Every row comes from one small tree of marks. The marks that hang from a mark follow it in brackets, in alphabetical order. Every link used is in the known rows. Which tree was each row made from?
Known rows:
A{M{K} Q{S}}: [  7 -20  -2   4   7  -3   0  -9   9 -12 -19  -4   6  34  -1 -19   7  10
 -17  -1  -2   2  -6 -19  -6   9  11  19   3 -34  10   4 -11  -7  16  -6
   6 -12   1 -10   8   6  16  20  -9   4]
A{M S}: [-10   1 -10 -10  -3   0   5  13   2  11  -4   0 -23  -2   5   3  12  13
  -4   0 -14  -8   0 -37   1   1  13  24  -1  13   9   3  -4 -18  16 -17
  -6  -8   7  -8  40  -7  15  -2  -2  18]
Q{S{R}}: [  6 -12   6   5   0  -7   4  13  -8  -2  -8   4  15  16   1   9   1  -3
   5  -3  -7  -5  -5   6   8  -4   3   1 -20 -26  -3   2   0   8  -8  -2
   9  14  -7 -32 -10 -16   0  -4  -4  -4]
A{Q S{R}}: [  9   1   4 -13  -3   0  11  10  -3  10 -15   8 -22 -12   5   9  24   2
  18  -9  -7  -5  -7  -5   1  -4   5 -14   5 -24  -1   3   6  -6   6  -7
   0 -10  -2 -15  13  -5   5 -12   0   6]
J{K}: [-12   6   5  -4   1   2  11  19  -5  -7   2  -2   3  20  -3   0   6  -2
   3   4  -8  -8   9   0   5 -15  10   8  -9  13  -5   6  17 -12  18  -3
  -5  10  -2 -20 -13 -27  -5  -5   8   5]
S{R}: [  3   0   8  -3  -5  -5  11  15 -11  -4  -8   5  -4   6   1   7   7   4
   8  -6  -9 -15  -2   1   2 -10   5 -11 -13 -21  -2  10  12   2 -11 -10
  -2   8  -8 -28  -7 -16  -6  -8   4   6]
M{A K{J{S{R}}}}: [ -2   2   9  14  -2   8 -11  -2  -7   7   8 -18  29  -7  -9  13 -14   7
  12  -6  -4  11   2   7   4  11 -12 -14  10  -9   6   1   0  -6 -45 -10
   6 -16  13  28 -30  14   8  -3  -7  -1]
K{J{S}}: [-15   8 -10  -8  -3   8 -26   9  -8   3   2 -20  16  -1   0  -7  -9  14
   6  -8  -9 -12  12 -19  10  -1 -12   8  -9   8   8  -1   7  -8  -5  -2
   0  -9   5  13   7  -4  14  -8   0   9]
A{Q{M S}}: [  7  -9  -8  -7  -1   5 -16  -6   6 -21   1   7  10  24   3 -18  -3 -11
  -9  -4   9 -14   1  -1   1 -10   3   4  -9  -3  -1 -11  -2  10  34  25
  -1   8 -20 -18  14  -9  -3   1   0   3]
Q{M{A K} S{R}}: [ 14 -11  14  25  -3   3   6  -8   1 -17  12  12  20  15  -7  15 -16 -12
  -8   4   4   9  -6  26  -2   4  -2  -9   0   2  -5  -2 -11  19 -21  10
   2  11 -13  -5 -29  -2 -18   6   2 -10]
M{A{S} K}: [-18   0   1  16  -1   7  11  -1  11   8   1  -2  -5  -2  -3  27  -6   7
  -2  -1  -8  11  -3  -2   4   5   2  -6  10  14   7   0 -11  -5  -6  -9
 -15  -7   8   8  -3  10  -4   5  10   0]
Q{M S}: [  4  -5  -7   3  -5   4 -14   2   2 -17  10   5  14  22  -2  -7 -11  -4
 -11   0   1 -13   3  -1   3  -8   1  14 -21  22  -1  -2  -5  13  20  22
  -2  17 -18 -22   6 -18 -11  -3   6   2]
J{S{R}}: [  9   0   5  -4 -11   8  -8  12 -10   0  -1  -4   0  -2   6   3   8  10
  10  -3  -8 -13   0  -7   4  -4   0  -8  -8 -13   7  13  18  -1 -13  -8
  11  -3   0  -8  -2 -13  -2 -10   0  10]
K{J{S{R}}}: [  1   8   1  -8  -3   5 -19  12 -18   5   5 -11  17 -11  -1  -2  -2  10
  22  -8 -10 -11   5  -9   6  -1 -10  -2  -7  -9   4   1  10  -5 -27  -9
  11 -11   5   9  -4  -6  12 -17  -3   4]
K{J}: [-22   8  -9  -8   5  -2 -11  13 -10   1  -3 -13  12  11  -7  -4 -13   6
   7 -11  -6 -16   9  -6   9  -8  -3   3 -14   3   0  -5   2  -5   0  -6
  -8   1  -3  -5   5 -10  10  -2   3   3]
Q{M{A} S{R}}: [ 13  -9   7  10  -5   0   1  -2   0 -14  14  15  17  11  -1  14 -18 -17
  -6  -1   3   0   0  24   5  -1  -2 -10  -8   5  -6  -9  -2  14  -6  18
  -1  23 -16 -20 -15 -11 -10  -3  -5  -3]
M{A{Q{S}} K}: [ -8 -21   2  14  11   3  -3 -12  15  -9 -14  -2  18  35  -3  -1 -12  -4
 -12  -9   3  14  -1  13   6   7   2  -6   8 -27   9  -7 -12   3  11   7
  -8   3   2  -1 -23  20   6  21  -7  -8]
J{K S{R}}: [  6   5  16   0  -9   8   1  18 -12   1   7   0   2  -1   0   4  15   1
  18   6 -11  -3   4  -3   2  -9   4   3  -1   0  -3  12  25 -13 -10  -6
  16  -2   4  -4 -24 -25  -1 -20   3   3]
A{K{J} Q{M S}}: [  1   5 -11 -15   8  -7 -17 -12  -2  -7   2  -1   7   4   3 -35  -5 -11
  -9   0  17  -1  10   9  -3   0 -10  11  -8   2  -8 -10  -1  10  23  23
   8  12  -4   7   5   3   3   4  -5 -10]
M{K}: [ -8  -4   5  10   0   3   5   5   1  -8 -10  -8   1  18  -6   8   0  10
  -6  -1  -7 -10  -2  -4  -3  -6   4   2  -7  -6   5  14  -2   1  -7 -12
  -5   1  -3 -11  -6  -4 -15   7  14   7]

Write each row's tree:
[ 24   9   2 -13  -6  -2   8  -3   0   5  -2  15 -36 -33  10  -9  25  -6
   8   9   9  -1  -6   4 -12  -4   3  -9   7   2 -13   5  12   5  11   7
  12   1  -5   1  17  -5 -10 -12   4  -3]	A{K Q{M} S{R}}
[  0   5   5  -2   1 -10  23   1   0  18   1   6 -29 -28  11  18   6  -3
   1   7   3  18  -3  14  -1   8   0 -10   7  -1  -5   8  10  -3  -9 -10
   1  11  19  -4 -12  11  -5  -2  -4  -8]	M{A{K S{R}}}
[-18  17 -10 -12   7  -8  -2   9  -6  21  -3 -11 -13 -26   4  -4   3   7
   6   3  -4   5   8  -7   1   0  -6  14  -6  20  -3   6   1  -4   2  -8
  -1   0  17  15  14   4   7  -7   0  -7]	A{K{J} S}
[  9   0   6   3  -6   3  -9   5 -13   7   3 -16  13 -10  -7  -3   6  19
  10   6 -10  -2   0 -26  -7  11  -3  14   7 -14   9  10   1 -12 -42 -27
  19 -31  12  23   2   1  20  -1 -11   8]	A{M{K{J{S{R}}}}}
[  5   2   2  -8   7  -9  22  -7   6  19 -12   6 -32 -27  12   7  16  -7
   7  -1   8  18  -3  15  -1   7   4 -21  16 -21  -4  -2  11  -5   5  -3
   1  -2  17   2  -4  18  -1   1  -9  -8]	M{A{K Q S{R}}}
[ 19  -5   9   3  -7   0  -2   8  -8 -12   7  12  12  11  -2   2  -3 -11
   1   4   2 -11  -4   8  -1 -10  -2   1 -17   4  -9  -1  -1  17  -4  12
   6  19 -22 -24   0 -23 -16 -10   2  -1]	Q{M S{R}}
[  2  -3  12  17  -2   1  19   6   2  10  -3   8  -5 -13  -4  36  -1   1
   9   0 -10  13 -10   9   0   4   1 -17  13   1   1   7  -8   0 -22 -16
  -5  -6   8   3 -17   7  -8  -2   5  -4]	M{A{S{R}} K}
[ 10   4   2 -11  -2 -11  23   8  -7  18  -5   5 -40 -29  11   1  26  11
  -1  13  -7   5  -5 -16  -9   5  12  18   1  -6  -3  16  13 -13  -4 -24
  13  -3  18  -8  21  -5   2  -4  -8   3]	A{K M S{R}}
[-11   8  -8  -1   3   1   1  10  -4  13  -2 -12  -3 -11 -11   1   4  17
   2   1 -16   0   1 -31  -5   7   0  27   6  16   8   2 -19 -18 -14 -25
  -1 -25  16  21  29   7  22   3  -2   7]	A{M{K{J}} S}
[ -7  -9  -8   7  -4   4  -8  -8   9 -14  15   6  21  27   1   3 -24 -16
 -15  -3  10   1   3  15  11  -2   0   2 -11  25   0 -15  -8  11  18  21
 -14  22 -15 -12  -2  -4 -11   5   0   2]	Q{M{A} S}
[  7   6   2   2 -12   4   9   4   2   1  18  17 -11 -23   2  24  -4 -13
  10   1   0  -1  -6  10   3  -5   0 -16   4  30  -5  -8   1   5  -6   3
 -12   7  -7  -2   4  -3  -9 -11   2   4]	Q{M{A{S{R}}}}
[-20   6  -5   9   7   2   1   2   3  13   2 -12   9  -7  -8  22 -16   3
   6  -5 -10  14   4   0   8   7  -9  -5  11  20   4 -10 -22  -7 -19  -9
 -17 -12  15  30  -5  18  10   4   3  -3]	M{A{S} K{J}}
[ 16   4  13  19 -11   6  13  -1   4   0  12  15  -8 -21  -4  28  -4  -7
   6   3  -3   8  -8  10  -4   1  -2 -17  12  23  -4   2  -6   7 -23  -2
  -6  -3  -5   9 -10   0 -20  -6   9   1]	Q{M{A{S{R}} K}}
[ 27 -14  16  11  -4   3  -2  -6  -3 -18  -2  11  10  14  -5  -8   6  -7
  -1   3   5  -3 -13   9  -9  -3   2 -10  -1 -23  -7   3  -6  19  -5  13
  13  -1 -21 -13 -12  -5 -11   1   3  -7]	A{Q{M{K} S{R}}}
[  6  -6   2 -13  13 -18  -4  -2 -11   9 -10  -3   6  -2   3 -21   5  -6
   7   1   8   7   2  12  -2   5  -7  -1  -6 -42 -12  -3   5   6  -5   5
  17   7   6  -5 -14   7  13   2 -15 -17]	A{K{J} Q{S{R}}}
[  6  12 -11 -16  -4   1   0  -7  11   1  -2  10 -32 -21  12 -18  19   0
  -6   5  12  -4  -1  -6  -7  -7   6   1   4  21  -4   4  13   3  33  11
  -1   2   1   0  26   1  -9  -6   9   2]	A{K Q{M} S}
[  6  -7   6  17  -4   8  -9  -4   2 -19   7   2  17  26  -4  -4  -9  -2
 -14   5   0  -7  -4   1  -5  -7   0  10 -14  15  -5   6 -14  17   3  13
   0   5 -17 -11  -3 -10 -20   6  12  -1]	Q{M{K} S}
[  5  -1   1  -7   0  -3  17   4   6  14  -9  11 -19  -7   5  21   9  -6
  15 -13  -3   7  -5  10   4  -1   6 -27  13 -20   1  -8   7  -7   5  -2
  -7  -5   4  -5   3   9   5  -5  -8   2]	M{A{Q S{R}}}
[ -3  14 -10 -20   3  -4 -13 -11  -2  -6   4  -3  -7  -6   1 -34   2  -3
  -3   5  16  -9  10   2  -6  -6  -6   4  -2   9  -6  -8  12   3  19  12
   2   5  -7   7  10   1   0   0   1  -2]	A{K{J} Q{M}}
[ -5 -10  -6  -9  15  -9  -2  -9   7  -1 -16   0  -6  20  11 -25  10   1
 -15   0  10   2   5   2   0   0   4   9 -10 -30  -1   4   7   3  32  10
   8  16   2 -16  -4   5   0  10  -4  -9]	A{K Q{S}}
[ -7  10  -5  12  -7  18 -26 -12   4  -8  24 -12  27  -2  -9   1 -23   0
  -3   1   4   1   9   5   1   5 -15  -5   9  33   9 -12  -4   0 -18   8
  -5 -15   1  41 -10  10   1   2   4   6]	Q{M{A K{J{S}}}}
[ 23 -10  17  19  -9   3   2  -1  -7 -18   5  10  15   7  -8   3  -4  -5
  -3   7  -1  -3 -11   9  -6  -5  -2   2  -8  -3  -8   9  -8  21 -20   7
  10   8 -19 -10 -16 -12 -23  -2   8  -6]	Q{M{K} S{R}}
[-16   3  -7   0  12   3  -5  -9   9  11  -7  -9   8  -4  -7   8  -8  -1
  10 -10  -1  15   4   1   2  11  -7 -12  22  -1   4 -15 -14 -12  -1  -3
 -12 -19  13  29  -2  24  15   7  -1  -2]	M{A{Q S} K{J}}
[-14   5  -3   7  -3  13 -23   2  -7   3   2 -23  22   2  -7  -3  -8  15
   8  -4  -9  -5   7 -15   2   0 -12   9  -1   1  10   7  -3  -6 -23 -10
   4 -21   8  23  -5   5   7  -1   7   2]	M{K{J{S}}}
[-13  -2 -11 -17  16 -13 -14  -8  -2   6 -12 -13   8  10   4 -28  -4  -3
  -6  -5  10   4  10   6   4   3  -8  11  -9 -23  -3  -3   0   1  18  11
   7   8   7   0  -7  10  17   9 -11 -15]	A{K{J} Q{S}}
[-13   7  -3  12  -1   4  -9  -8   3 -12  18  -4  22   5 -14   5 -27  -4
  -6   0   6   1   6  12   2  -1  -9  -9   6  30   1 -11 -11   6 -14   6
 -15   1  -9  24 -14   6  -6   7   8   1]	Q{M{A K{J}}}
[ 16  -4  10  15  -3   0  -9   1 -15  -9  11   2  27   2 -15   0 -13  -7
   6   4  -2  -3  -3   8  -5  -3 -13   5  -7   2 -11  -2 -15  17 -34   5
  11   1 -14   4 -17  -9  -5  -6   3 -12]	Q{M{K{J}} S{R}}
[-12  -7   2   7   8   3   7 -11  15  -9 -14  -3   4  22  -4   2  -6   2
  -8 -10   4   3  -3  11   2   4   7 -17  14 -25   9  -4   0  -7   7  -1
 -11  -6  -2   5 -19  16  -7  19   2   3]	M{A{Q} K}
[  1  11  -8  -3  -1   9 -15  -3   1  -2   4  -3   0 -17  -8  -8   2  -1
   9  -2   1  -5  -2 -11  -7  -5  -9   0  15  20  -2  -9 -12   1   4   8
  -3 -20  -9  23  25   6   4  -3   9   3]	A{Q{M{K{J}}} S}
[ -8   5  -8 -13   2  -9  14   5   3  14  -5  -1 -38 -17  12  -8  19  16
 -11  11  -7   0   3 -30  -6   7  14  25  -3  14   5  13   9 -15  17 -18
   4  -1  19  -1  35   0   7   3  -3   8]	A{K M S}
[-16   8 -10 -19   6 -14  -1   5  -8   9  -3 -13  -7  -8   2 -25   3  11
 -13   7  -2  -2  11 -15  -4   5   3  25  -6   1   1   5   5 -14   5 -16
   4   1  14   5  17  -1  15  10  -9   6]	A{K{J} M}
[ 25 -12   4  -5  -5   1  -6  -1  -5 -17  -1  16  10  15   2 -11   7 -15
   4  -4   5 -11  -5   7   0  -8   2  -7  -7 -18  -7  -8   3  16  10  18
   7  10 -22 -22   1 -14  -6  -5  -3  -3]	A{Q{M S{R}}}
[ 11   2   4 -17   3  -9  15   5  -3  17 -16   7 -38 -28  12  -4  28   2
  11   0   3   3  -5   1  -7  -1   5  -9   8 -27  -6   9  15  -3  10  -9
  10   0  11  -5   7   1   3  -8  -2  -4]	A{K Q S{R}}
[ 10  10   3   3  -9  -4  15  -6   2   8  13  15 -25 -36  10  13   3 -11
   0  14  10  10  -3  18  -4   1  -1 -11   7  30  -8   3   9   8  -6   4
  -1  13   3   3  -1   0 -18  -8   1  -3]	Q{M{A{K S{R}}}}
[ -5  -3  -7  -9   8  -5  -5  -2  -1  -3 -11 -12   5  13 -12 -21   6  11
  -7  -5  -6  -6   4 -23  -7   5   6  11  11 -28   8  -6  -6 -17   0 -15
   1 -21   1  15  16   7  23  16  -8   8]	A{M{K{J}} Q}
[-18   6  -8  -4   7  -3  16  -2  13  17  -3   0 -24 -15  10   7   0   2
 -10   6   5  16   4   7   6   6   3   2   3  21   4   3   7  -6  14   0
 -12  11  19   3   1  13  -4   4  -1  -4]	M{A{K S}}
[ -5  -4  -5   4   5  -3   0 -15  12  -9  16   6   6  10   8  -8 -18 -12
 -24   8  16   9   8  20   4   3  -2   6  -9  21  -5  -3   2  15  22  22
  -5  31  -2  -8 -12   2 -13   9  -1  -9]	Q{M{A{K}} S}
[-11  -2  -2   5   6   6  10  -9  17   4 -11  -2  -7   4  -1  14   1   4
   1  -6   0  12  -4   1   2   6   2 -15  20  -5  10  -5 -10 -10  13  -4
 -14 -14  11  12   4  21   1   9   2   2]	M{A{Q S} K}
[  1  -1 -14 -18   1  -1   5   4   8   8 -14   1 -26   0   9  -9  22  12
  -1  -7  -8 -10   0 -36   0   3  13  12   9  -9   9  -3   2 -24  34 -11
  -3 -16   6  -6  44   1  23   3  -9  16]	A{M Q S}
[ -5 -11   2  24   0   6  -6 -12  11 -21  13   5  25  27  -8   8 -24  -6
 -19   2   4   8   0  16   2   2  -3   0  -3  20   0  -7 -16  16   0  17
 -11  13 -12  -2 -19   2 -16  11   5  -2]	Q{M{A K} S}
